Below is a small trained network, with its code and all its weights. Each question gives an input and a target symbol and asks what happens when units are switched off, that is, made to give their printed mean instead of their output.

import numpy as np


def w(rows, s, z=0):
    codes = np.array(rows[::2]) - 128.0
    scale = np.full(codes.shape[1], s)
    scale[-1] = z or s
    return codes * scale


def f(y):
    return y / 2 * (1 + np.tanh(0.7978845608 * (y + 0.044715 * y**3)))


def softmax(a):
    e = np.exp(a - a.max(-1, keepdims=True))
    return e / e.sum(-1, keepdims=True)


def log_softmax(a):
    a = a - a.max(-1, keepdims=True)
    return a - np.log(np.exp(a).sum(-1, keepdims=True))


def net(x, mask):
    ids = ['Δαεθλμτφψ'.index(c) for c in x.split()]
    T = len(ids)
    res = E[ids] + P[:T]
    q, k, v = (res @ M[0].T for M in (Q, K, V))
    z = softmax(np.where(np.tri(T) > 0, q @ k.T / 4**0.5, -1e9)) @ v
    res = res + np.where(mask[0], z, O[0][:, -1]) @ O[0][:, :-1]
    y = f(res @ A[0][:, :-1].T + A[0][:, -1])
    res = res + np.where(mask[1:13], y, B[0][:, -1]) @ B[0][:, :-1]
    return log_softmax(res[-1] @ U[:, :-1].T + U[:, -1])


Q, K, V, O, A, B = {}, {}, {}, {}, {}, {}
E = w([
[89,128,93,173,168,152,118,155,165,166,75],'Δ',
[121,156,159,131,205,99,179,124,133,155,90],'α',
[90,175,160,154,153,126,182,110,101,74,89],'ε',
[196,44,186,68,71,160,52,56,140,143,156],'θ',
[172,190,163,73,122,211,159,139,83,217,125],'λ',
[132,89,243,82,110,5,121,110,54,166,82],'μ',
[96,112,175,135,50,61,127,94,12,123,100],'τ',
[128,101,84,106,115,198,85,132,134,238,63],'φ',
[102,142,102,104,139,203,72,120,135,124,22],'ψ',
],0.019)
P = w([
[128,188,129,43,101,87,172,231,101,70,150],'0',
[143,154,202,217,106,156,117,21,180,136,144],'1',
[38,175,141,68,224,171,100,103,74,122,183],'2',
[217,193,120,169,75,127,208,106,148,120,11],'3',
[38,179,106,52,238,193,104,60,52,140,86],'4',
[145,113,220,160,95,232,137,70,131,169,62],'5',
],0.013)
Q[0] = w([
[77,143,165,137,177,141,98,88,78,153,182],'head 0',
[55,110,95,57,211,115,126,164,137,100,253],'head 0',
[205,149,76,131,100,64,163,179,159,104,141],'head 0',
[48,151,83,70,193,103,55,124,105,127,163],'head 0',
],0.012)
K[0] = w([
[150,90,47,81,60,98,164,173,138,86,144],'head 0',
[189,141,118,191,178,66,169,207,152,134,252],'head 0',
[61,126,150,187,184,136,63,76,125,152,212],'head 0',
[123,119,128,118,113,112,128,246,255,17,250],'head 0',
],0.0097)
V[0] = w([
[182,118,168,69,169,120,212,116,121,255,145],'head 0',
[151,139,199,173,230,124,163,162,148,84,134],'head 0',
[49,139,125,205,89,70,128,169,65,219,114],'head 0',
[113,61,103,136,161,14,70,160,194,183,111],'head 0',
],0.0099)
O[0] = w([
[159,225,167,186,168,91,163,128,97,226,154,234],'head 0',
[94,159,254,149,159,135,49,161,136,112,154,54],'head 0',
[65,101,121,101,90,23,105,167,116,202,138,130],'head 0',
[155,39,194,94,119,146,149,148,155,210,97,1],'head 0',
],0.014,0.0082)
A[0] = w([
[90,154,105,25,128,158,174,105,52,170,131,117],'neuron 0',
[185,109,193,84,96,61,136,28,97,82,176,159],'neuron 1',
[50,160,103,150,135,189,60,89,180,194,166,104],'neuron 2',
[128,130,154,70,198,129,132,161,88,151,135,75],'neuron 3',
[149,165,130,156,85,166,115,124,101,103,113,113],'neuron 4',
[191,180,108,254,123,121,138,30,113,108,109,95],'neuron 5',
[112,140,34,46,135,140,83,150,76,57,145,113],'neuron 6',
[245,142,80,174,66,141,175,103,146,141,117,34],'neuron 7',
[164,241,170,164,45,142,110,95,142,170,87,83],'neuron 8',
[154,85,163,227,62,150,219,109,175,139,127,63],'neuron 9',
[93,89,58,43,160,136,149,160,86,78,179,1],'neuron 10',
[171,127,227,246,99,170,144,129,173,140,90,90],'neuron 11',
],0.0076,0.0069)
B[0] = w([
[82,62,132,115,117,113,74,123,197,101,151,199],'neuron 0',
[173,162,106,85,107,174,163,179,133,156,95,159],'neuron 1',
[153,126,153,148,117,102,176,139,129,120,127,162],'neuron 2',
[188,34,37,190,24,162,169,142,135,165,96,151],'neuron 3',
[137,100,84,111,143,127,114,126,174,114,146,173],'neuron 4',
[134,92,134,129,54,144,85,170,196,95,140,254],'neuron 5',
[164,165,234,140,166,96,201,73,113,133,182,188],'neuron 6',
[91,118,194,138,184,82,144,95,131,173,109,195],'neuron 7',
[154,84,126,132,120,142,118,168,86,122,120,223],'neuron 8',
[132,64,151,163,149,80,44,57,48,129,74,145],'neuron 9',
[228,65,94,200,165,116,54,175,108,83,51,144],'neuron 10',
[101,161,44,3,218,151,100,112,65,150,127,153],'neuron 11',
],0.0077,0.025)
U = w([
[57,134,158,119,112,126,54,154,151,92,85,185],'Δ',
[134,187,94,177,130,163,162,90,2,137,97,175],'α',
[106,197,171,147,155,80,106,62,127,129,145,107],'ε',
[118,178,141,170,70,180,227,76,139,114,98,235],'θ',
[161,173,86,185,113,93,84,109,131,122,147,71],'λ',
[140,100,189,250,102,80,137,75,118,139,112,4],'μ',
[143,106,103,136,166,34,66,108,131,93,156,16],'τ',
[93,224,29,97,103,101,165,38,110,145,147,225],'φ',
[170,102,53,172,168,129,108,97,41,81,104,113],'ψ',
],0.0059,0.0037)

Each question gives the input, a string of symbols that net reads in full, and the target symbol t.
The units are the heads (4 rows each of Q, K, V and O) and the neurons (one row each of A and B). Each row of codes is followed by its name. A weight is (code - 128) times the scale printed after its matrix; where a second scale follows, it is the last column's (O, A, B and U).
mask holds one flag per unit, heads first, then neurons. A switched-off unit (its flag False) gives its mean, the last column of its rows in O or B, instead of its output. The means were averaged over made-up inputs and are rounded, as every weight is.
A unit's drop is (log p(t) with every unit on - log p(t) with that unit switched off) / (log p(t) with every unit on - log p(t) with every unit switched off).
The circuit of an input: a set's keep is (log p(t) with only the set's units on - log p(t) with every unit switched off) / (log p(t) with every unit on - log p(t) with every unit switched off). Starting from the 12 units with the biggest drops (on a tie, the unit counted first), units are removed one at a time, each time the one whose removal leaves the highest keep (on an exact tie, the one counted first), for as long as the keep stays at least 0.8.
circuit, biggest first: the units of the circuit, biggest drop first
top k neurons: the k neurons with the biggest drops, biggest first
drop when u is switched off: that unit's drop, to one decimal
input τ μ μ α τ, target τ: circuit, biggest first -> (head 0; neuron 0)
input ε ψ τ λ λ, target ε: circuit, biggest first -> (head 0; neuron 6)
input φ λ θ, target φ: circuit, biggest first -> (head 0; neuron 5; neuron 8)
input τ φ ψ, target τ: circuit, biggest first -> (head 0; neuron 10; neuron 6)
input φ θ α, target φ: circuit, biggest first -> (head 0; neuron 8)
input ψ θ Δ α ε θ, target ψ: circuit, biggest first -> (head 0; neuron 11)
input θ ψ Δ λ ε φ, target μ: circuit, biggest first -> (head 0; neuron 7; neuron 11; neuron 9)
input τ ε ε, target τ: circuit, biggest first -> (head 0; neuron 10)
input ε τ φ φ θ, target ε: circuit, biggest first -> (head 0; neuron 6; neuron 5)
input ψ μ θ τ, target φ: circuit, biggest first -> (head 0; neuron 5)
input λ λ α μ λ ε, target α: circuit, biggest first -> (neuron 11; head 0; neuron 8)
input ε φ τ α, target μ: circuit, biggest first -> (head 0; neuron 11; neuron 7)
input θ α λ Δ, target λ: circuit, biggest first -> (neuron 5; head 0)
input Δ φ μ Δ, target μ: top 3 neurons -> (neuron 7; neuron 9; neuron 11)
input ψ φ ψ τ λ, target ψ: top 3 neurons -> (neuron 10; neuron 5; neuron 7)
input τ φ φ λ λ, target τ: top 2 neurons -> (neuron 0; neuron 10)
input Δ α μ ε, target α: top 2 neurons -> (neuron 11; neuron 0)
input α λ θ ε θ, target α: top neuron -> (neuron 5)
input τ τ λ ψ λ θ, target θ: top neuron -> (neuron 1)
input λ Δ ε α, target Δ: top neuron -> (neuron 6)
input ε θ μ, target ε: top 3 neurons -> (neuron 6; neuron 5; neuron 8)
input ε μ ε μ, target α: top 2 neurons -> (neuron 11; neuron 5)
input ε λ α ε α Δ, target Δ: top 2 neurons -> (neuron 6; neuron 3)
input θ α Δ θ, target ψ: drop when head 0 is switched off -> 0.8
input α α α ψ φ Δ, target θ: drop when neuron 6 is switched off -> 0.1
input θ ε ε, target θ: drop when neuron 9 is switched off -> 0.0
